In the rows, 128 means zero.
Each row of numbers belongs to one of the things below and depends on some of the facts about them. Some rows are named. Which thing is each other row?

Named rows:
J342: [169 115 121 111 137 104 118 118 115  91 122 117 131 137 100 108 121 166
 171 134 187 114  99 184 134 148 118 110 147 138 119 125 132 117 114 101
 151 102 133 150 162 149 144 132 107 198 117]
J463: [152 139 155 112 155 133 178  91 115 150 115 119 138 100  68 123 107 119
 121 129 129 110 134 143 105 135 117 134 126 131 117 121 114 115  94 147
 149  87 144 157 159 134 126 126 122 157 131]
J311: [111 110 183 106  91 112  67 104  73  90  88 113 144 136 216 176 140 204
 133 100 151 115 131 162 177 175 126 130 143 215 112 117 163 112 141  41
  44 177 135 196  97  97 131 130 121 133  78]
J93: [150 146 149 119 153 141 173  94 116 157 127 115 148  98  76 132 102 127
 125 122 118 112 134 141 101 131 106 141 130 117 118 106 109 105  89 132
 152  80 138 163 162 137 119 123 113 135 126]
J992: [ 96 133 217 100 110 138 122  77  73 146  77 112 149  95 182 189 129 157
  83  98  96 113 162 122 153 164 127 149 127 215 108 117 149 112 121  92
  43 167 146 203  97  80 116 123 143  91  91]
J503: [109 135 178 118 122 140 147  80  98 155  92 105 145 106 137 161 118 142
 108 111 103 121 147 127 132 139 118 135 140 176 124 122 134 122 112 130
 110 134 150 179 140 106 129 125 157 124 113]
J92: [ 96 131 214 103 110 138 123  76  75 144  78 111 149  94 189 189 128 156
  86  99  93 111 164 118 153 161 131 152 128 213 108 116 151 109 122  90
  43 171 144 202  94  82 118 123 144  93  90]
J181: [159 149 130  94 164 145 176 100 121 136 137  86 162  98 114 141  94 119
 130 139 127 111 143 125 119 122  99 129 155 116 112 101 135  84  81 148
 174  86 112 143 171 123 143 116 143 123 131]
J374: [151 129 147 117 148 135 169  91 111 151 107 115 139  90  74 117 112 124
 140 133 125 110 124 133 104 134 119 145 135 123 113 112 109 100  96 144
 155  89 127 162 148 136 135 129 136 153 124]
J333: [113 184 164 125 122 128 164 102 114 151 125 111 160  89 122 146  89 134
  90 173 121 128 135 130 133 114 120 193 139 140 104 151 147 153 145 157
 159 125 150 123  86  96 126 148 124 118 126]
J283: [172 123 111 116 139 106 111 120 123  92 134 115 136 132 112 106 103 165
 175 146 185 113  88 164 139 143 112 125 146 129 113 118 145 111 112  92
 157 104 118 133 156 158 142 131  93 184 112]
J40: [168 146 142 119 152 129 155  96 128 144 110 117 140  88  77 109  86 113
 121 151 126 115 113 113 128 134 129 149 128 138 109 118 142 112  97 148
 161 116 137 131 146 141 129 130 107 150 124]
J26: [135 111 141 124  99 115  82 110 107  98  99 107 143 145 168 143 127 184
 147 108 150 130 110 161 173 152 125 113 158 178 135 121 158 115 127  82
 113 157 153 172 145 117 145 137 129 167 101]
J934: [173 123 106 106 141 116 118 125 119  85 138 100 148 138 126 120 112 167
 178 135 180 117 107 173 142 140 105 108 163 122 119 109 139  92 105  95
 163  96 115 144 170 143 150 128 112 174 115]
J400: [101 166 150 125 112 143 184  98 116 159 127  95 165  89 106 156 113 140
 109 143 104 146 153 162 115  96 112 170 154 116 131 147 104 148 146 164
 190  93 154 158 115  96 142 147 171 141 147]
J418: [115 130 109 156  87 112 117 122 113  96 151 118 161 123 180 151 133 180
 139 122 138 125 128 179 140 108 112 177 151  87 128 133 127 124 150  75
 155 129 158 161  93 114 144 139 120 154 111]
J172: [166  98  95 126 131 103 116 110 123  80 135 123 126 122 131 109 126 152
 181 129 177 103 100 164 128 137 115 127 142 107 114 120 134 102 109  86
 151 112 122 144 148 169 148 119 116 194 112]
J165: [ 93 145 134 179 108 145 166  67 103 165 113 117 123 155 172 154 128 145
  88 121  98 106 131 104 114 115 110 169 151 110 125 129 132 150 119 151
 162 131 153 143 122  91 120 134 174 108 106]
J865: [168  88  98 138 118 103 102 114 120  86 121 125 129 113 126  96 126 159
 203 139 173 109  81 148 132 138 123 145 148 104 111 109 133  88 112  83
 158 115 106 148 132 170 155 128 118 196  98]
J666: [ 52 113 135 163 147 127 165 160 121 174 125 153 211  98 138 140 124 109
 193 153  96 126 184 113  85  75  56 136 168 106 131 196 195  44  95 217
 108 141 236 191 151 135 181 123 169 117 129]

There are 3 kinds of fact about the things: gregam, plavi, vinos.
gregam: belongs to class; plavi: uses; vinos: is of sort
{J534 J241 J788 J418 J525 J103 J722 J544 J333 J114 J991 J750} gregam flipom
{J200 J311 J678 J55 J426 J566 J405 J204 J269 J92 J196 J156 J507 J489 J702 J992 J232} gregam kosubror
{J953 J624 J865 J148 J458 J746 J857 J104 J249 J757 J154 J68 J117 J609 J342 J8 J181 J905 J463 J541 J866 J15 J295 J280 J172 J88 J309 J374 J923 J954 J283 J416 J641 J584 J519 J380 J113 J665 J384 J40 J632 J594 J452 J673 J488 J740 J93 J840 J302 J934 J904} gregam tidri
{J503 J296 J481 J26 J871 J218 J589 J564 J264} gregam brinale
{J62 J706 J29 J505 J60 J578 J31 J933 J843 J165 J348} gregam vitril
{J977 J920 J423 J258 J666} gregam boler
{J400} gregam soplo
J534 plavi J953 J594
J200 plavi J865
J311 plavi J452
J503 plavi J594
J148 plavi J241
J458 plavi J665 J865
J706 plavi J232 J933
J746 plavi J566
J977 plavi J665 J757 J333 J200
J678 plavi J380 J200
J788 plavi J589
J55 plavi J641
J104 plavi J426
J249 plavi J871 J481
J920 plavi J541 J665
J757 plavi J200
J154 plavi J519
J505 plavi J489 J544
J68 plavi J55
J117 plavi J15
J426 plavi J525 J418
J103 plavi J566 J55
J60 plavi J452
J609 plavi J757 J8
J405 plavi J933
J342 plavi J40 J249
J204 plavi J426
J578 plavi J541 J342 J673 J641
J296 plavi J62 J503
J181 plavi J624
J423 plavi J8
J905 plavi J624
J31 plavi J463
J463 plavi J426 J93 J40 J88
J26 plavi J843 J757
J933 plavi J541 J154
J541 plavi J418 J519
J866 plavi J333
J15 plavi J977
J295 plavi J843
J280 plavi J519
J871 plavi J525 J333
J309 plavi J624
J218 plavi J609 J544 J934 J632
J374 plavi J641
J589 plavi J458 J840 J865
J923 plavi J165
J954 plavi J458 J673 J757 J418
J283 plavi J665 J405 J309
J722 plavi J757
J92 plavi J62 J114
J156 plavi J503
J641 plavi J458 J865
J584 plavi J865
J843 plavi J857
J519 plavi J418
J113 plavi J871 J154
J507 plavi J541 J905
J40 plavi J665 J200
J673 plavi J665
J333 plavi J665
J488 plavi J426 J665
J489 plavi J249
J702 plavi J418
J992 plavi J564 J463
J740 plavi J857 J481 J333
J93 plavi J541
J840 plavi J55 J400
J302 plavi J380
J232 plavi J458 J172
J934 plavi J905 J181
J400 plavi J93
J904 plavi J525
vinos lesku <- J534 J953 J624 J503 J148 J62 J458 J706 J746 J977 J29 J55 J104 J249 J505 J68 J426 J525 J566 J103 J60 J609 J405 J204 J578 J181 J423 J905 J31 J463 J866 J280 J871 J269 J88 J374 J954 J92 J584 J564 J544 J843 J380 J113 J264 J665 J384 J40 J632 J165 J594 J452 J673 J333 J114 J489 J702 J992 J666 J740 J93 J302 J232 J400 J750
vinos skaripos <- J200 J311 J241 J865 J678 J788 J418 J857 J920 J757 J154 J117 J342 J8 J296 J481 J26 J933 J541 J258 J15 J295 J172 J309 J218 J589 J923 J283 J722 J196 J416 J156 J641 J519 J507 J488 J991 J348 J840 J934 J904

Rows to name:
No name comes twice in this set of rows, the named rows included.
[157 135 119 103 159 142 178  92 124 127 142  94 153  84 128 141 100 106
 134 135 121 103 143 116 109 118 100 140 144 103 108 108 135  85  80 139
 170  96 114 139 161 140 142 109 149 130 131] -> J624
[109 147 122 180  93 129 108 106  98 131 124 116 133 212 174 148 127 216
 131 112 151 122 100 164 142 133  96 143 174 119 136 119 133 156 137  95
 161 113 148 153 140  91 119 151 126 130  91] -> J933
[121 135 125 134  94 111 116 130 105  96 126 111 157 127 160 141 136 190
 149 144 161 133 121 187 150 120 117 163 166 119 120 139 129 125 159 101
 160 122 141 158  90  99 153 155 135 164 115] -> J788
[ 95 129 217 106 103 138 114  77  70 151  70 114 152  92 182 182 128 167
  99 106  96 116 150 114 150 166 127 164 131 211 103 107 147 105 126  87
  48 169 130 203  84  85 119 129 142  90  83] -> J232
[ 72 119 122 163 132 104 101 196 122 135 135 157 214 147 143 122 109 172
 239 161 157 138 138 155 117  95  47 121 184 121 131 191 216  57 119 165
 108 134 222 176 161 146 178 142 114 138 107] -> J920
[106 159 155 127 113 136 175 100 107 146 120 104 161  89 136 158 126 136
  95 144 102 129 159 148 123 106 120 178 150 118 118 142 119 129 137 152
 159 118 157 162  92  82 142 145 160 125 132] -> J534
[162 154 146 118 157 130 159  93 127 150 124 118 140  91  78 116  77 114
 128 153 135 109 110 113 115 134 116 158 125 133 105 115 141 117  99 139
 159 100 124 123 144 150 119 126 100 142 120] -> J673
[ 67  94 107 164 131 100 109 186 120 119 136 156 202 138 166 125 135 156
 240 151 153 128 150 153 110  87  53 113 184 108 134 198 209  47 113 165
 106 148 226 186 155 152 194 129 145 156 110] -> J258
[116 108 179 109  88 109  59 107  77  86  81 113 147 131 217 166 137 200
 131 103 145 121 126 152 194 172 134 133 146 218 114 115 171 105 139  42
  49 190 140 192  97  93 136 131 117 135  77] -> J678
[166  95 119 128 117 106  98 120 107 102 104 123 132 122  95  90 124 186
 213 145 181 120  72 162 129 150 121 144 155 121 107 101 119  89 117  90
 160  97  98 160 131 159 154 147 117 194  92] -> J641
[160 142 134 124 155 125 162  82 131 140 131 124 134  82  98 117  84 102
 131 155 133 100 112 102 109 128 115 160 119 120 101 122 142 119  96 134
 156 108 124 120 139 163 122 115 111 145 120] -> J665

Now the same things, written a new way:
Named rows:
J452: [125 129 127 148 123 127 164 123 129 165 123 148 122 122 125 125 128 123
 154 127 121 123 123 109 111 121 119 161 107 140 145 134 126 124 135 124
 121 125 139 127 130 126 120 114 134 122 104 119 107]
J68: [121 117 109 150 122 126 151 121 138 172 114 136 120 124 127 128 130 130
 149 125 123 119 116 111 106 116 117 140 124 117 160 129 123 123 122 123
 118 126 112 127 132 131 125 113 104 120 104 138 102]
J374: [118 118 102 144 124 125 150 119 134 174 116 137 119 121 123 133 133 133
 152 127 124 120 120 111 107 114 119 134 127 122 158 128 123 123 126 124
 116 125 114 129 128 135 126 112 111 119 115 144 103]
J416: [140 130  96 111 156 124 117 127 101 106 106 122 148 126 119 122 126 126
 112 123 124 117 117 110 109 129 122 135 108 119 113 126 119 143 124 138
 120 122 113 129 129 124 135 152  94 134 152 120 142]
J757: [157 127  97 111 170 122 112 125 102 120 105 120 152 126 121 130 124 127
 110 124 122 116 118 109 110 124 120 117 107 120 110 124 116 140 116 131
 123 124 134 126 132 123 128 157  95 132 171 131 155]
J843: [121 152 235 113 112 129 116 140 160  94 160 121 123 127 133 143 135 122
 107 140 125 159 160 185 196 158 161 116 171 127 115 123 142 124 120 123
 123 125 193 128 143 122 126 119 192 127 109 159 166]
J857: [161 132  97 118 166 123 113 126  99 119 107 120 162 128 126 130 128 125
 107 125 126 115 118 112 108 132 120 120 107 117 110 126 119 139 123 130
 119 125 136 123 123 124 129 153  94 130 152 120 161]
J740: [119 117 108 133 121 127 144 133 121 190 129 135 119 127 117 141 131 132
 158 124 119 116 121 111 109 126 120 125 113 177 143 133 136 124 147 123
 120 139 108 127 121 136 129 114 144 121 103 124 114]
J15: [147 120  97 115 160 124 112 124  99 120 106 121 148 128 120 128 126 130
 109 123 122 117 118 110 105 123 123 117 111 117 109 124 120 143 120 131
 123 124 118 124 128 123 133 161  96 130 178 123 148]
J384: [121 118 112 145 120 126 156 122 134 162 123 139 122 123 121 126 125 126
 158 126 122 123 117 114 109 126 118 156 110 146 145 133 127 122 143 123
 122 125 114 128 130 132 123 114 135 118 109 122 105]
J632: [122 121 105 115 129 123 144 124 117 172 118 143 121 120 125 125 126 134
 143 126 120 128 116 111 111 130 118 146 114 141 143 126 119 120 152 124
 119 130 123 127 130 130 119 111 185 120 107 127 114]
J218: [124 119 127 115 108 128 116 128  95  97 110 122 123 125 129 121 125 140
 109 125 123 131 123 133 118 122 117 117 121 120 111 129 120 124 127 148
 147 128 101 127 121 124 144 121  95 125 105 121 234]
J103: [122 114 157 147 111 127 128 122 131  98 185 124 121 130 179 131 127 120
 107 127 182 163 135 155 181 118 161 117 174 125 131 125 170 122 115 123
 135 132 115 125 138 125 118 114 103 142 108 141 101]
J992: [120 118 125 165 114 126 134 127 152 163 113 125 121 142 127 122 126 122
 161 126 122 117 119 110 110 118 119 126 133 139 161 132 122 127 127 123
 138 125 118 134 117 133 131 122 151 119 114 120  98]
J706: [120 140 223 119 110 128 116 143 194  95 153 122 122 122 130 134 133 122
 109 133 124 157 144 181 205 142 178 116 181 120 134 124 130 122 119 124
 140 124 164 128 143 127 134 113 139 126 107 148 135]
J519: [136 132  96 115 174 125 113 131  95 104 105 121 147 126 121 124 126 137
 106 125 122 114 118 111 112 122 120 121 108 118 112 123 123 144 131 138
 123 123 126 124 123 122 134 186  96 127 199 120 126]
J673: [121 116 100 132 135 123 142 131 131 170 135 142 122 129 120 135 124 138
 157 126 121 117 119 110 108 117 117 125 112 124 147 126 120 120 140 123
 119 122 123 125 127 136 121 118 139 120 112 133 104]
J665: [125 122 108 120 143 124 147 128 122 164 149 152 122 123 120 137 125 135
 156 132 122 116 118 111 108 122 119 122 105 118 138 125 121 120 139 124
 118 122 149 129 128 134 117 115 154 120 108 139 104]
J584: [119 115 103 145 125 124 147 122 132 175 115 136 124 124 128 135 131 132
 152 127 122 118 117 112 109 113 119 131 122 121 158 129 123 122 127 122
 121 131 107 126 131 132 125 113 113 120 111 149 105]
J904: [135 116  96 110 164 125 115 131 100 111 102 120 146 126 118 127 127 132
 105 126 121 118 118 111 108 127 121 119 108 122 109 126 117 150 130 135
 121 126 110 122 122 123 139 172  94 129 196 119 140]

Which thing is each row?
No name comes twice in this set of rows, the named rows included.
[122 123 142 115 109 124 129 127 180 100 133 131 121 125 150 138 126 134
 141 160 122 133 135 156 115 140 119 146 120 121 109 157 132 122 152 126
 132 129  97 148 126 134 133 110 150 117 111 132 191] -> J503
[136 115 124 115 107 124 116 121 102 100 106 118 122 125 161 134 131 133
 107 123 124 123 132 135 120 119 120 117 115 119 111 135 120 124 117 141
 140 125  99 129 118 123 145 128  96 125 100 124 236] -> J26
[124 123 128 135 119 125 130 122 125 180 117 128 122 137 117 121 127 121
 173 122 124 114 116 112 107 129 118 119 124 152 143 133 124 120 133 124
 125 132 135 132 119 129 124 111 201 119 108 124 112] -> J489
[120 135 230 110 108 129 114 145 164  98 145 121 126 122 124 134 135 119
 110 131 121 166 147 187 192 160 172 116 182 146 121 125 137 120 128 123
 130 129 165 129 141 123 132 115 190 126 111 147 158] -> J505
[153 135 136 114 106 128 115 125 100 102 107 125 123 126 136 140 128 126
 105 123 125 116 148 132 117 133 118 116 103 120 113 137 123 121 123 139
 130 128 122 129 119 122 136 139  91 123 103 118 246] -> J481

Now the same things, written a new way:
Some rows with their names:
J519: [116  60  95 152  91  82 118 150 137 118 136  88 121]
J60: [105 205 124 117 157 169 129 151 111  92 129 121 145]
J232: [122 185 165 105 169 172 128 112 127 123 118 150 128]
J933: [ 53 117  91 142 142 113 100 186 128  35 155  58 113]
J920: [102  73  80 174 107  67 121 159 118 106 146  85 124]
J840: [118  67  75 148  95  73 118 147 133 117 137  82 119]
J55: [124 196 137 100 174 163 131 108 121 124 121 143 128]
J374: [166 151 116 126 106 125 149 108 113 176 105 151 156]
J977: [141 155 129 137 125 112 131 128 109 150 102 139 135]
J333: [150 153 183 117 170 159 144  73 137 171 120 193 124]
J609: [158 139 148 120 106 132 135 117 125 164  94 151 144]
J423: [144 151 143 145 120 119 139 127 108 156 104 149 148]
J295: [120  57 100 162  84  89 129 147 135 124 142  99 136]
J584: [165 149 122 125 104 128 149 107 115 173 104 152 157]
J665: [155 143 142 113 111 126 126 118 126 157  91 141 131]
J481: [ 85  51 144 113 127 109 114 135 148  76 152  97 104]
J418: [103  68 142 140 159 108 112 113 156 113 153 127  90]
J632: [152 136 158 114 108 129 121 123 131 155  87 143 130]
J750: [153 157 175 114 174 161 141  74 137 169 124 193 121]
J544: [145 148 199 111 175 160 127  80 142 158 111 189 111]

Rows to name:
No name comes twice in this set of rows, the named rows included.
[123 186 165 106 168 178 129 117 127 123 123 153 128] -> J269
[157 145 134 114 112 130 124 125 128 156  99 141 128] -> J452
[161 178 119 111 181 141 156  59 121 180 128 182 131] -> J103
[101 205 132 110 158 163 119 155 111  85 121 113 134] -> J29
[112  70 138 157 151 115 134 104 149 128 163 143 115] -> J722
[ 56 119  94 142 143 115  99 191 128  36 160  55 110] -> J348
[162 146 132 120 107 130 134 118 123 165 103 148 139] -> J384
[ 90 100 103 144 148 159 120 178 156  90 181 101 116] -> J156
[173 137 127 106 109 161 118 164 142 166  98 142 130] -> J594
[189 173 162 120 125 165 105 132  33 202 126 139 138] -> J148
[ 97 200 148 114 156 165 120 153 112  85 117 119 138] -> J843

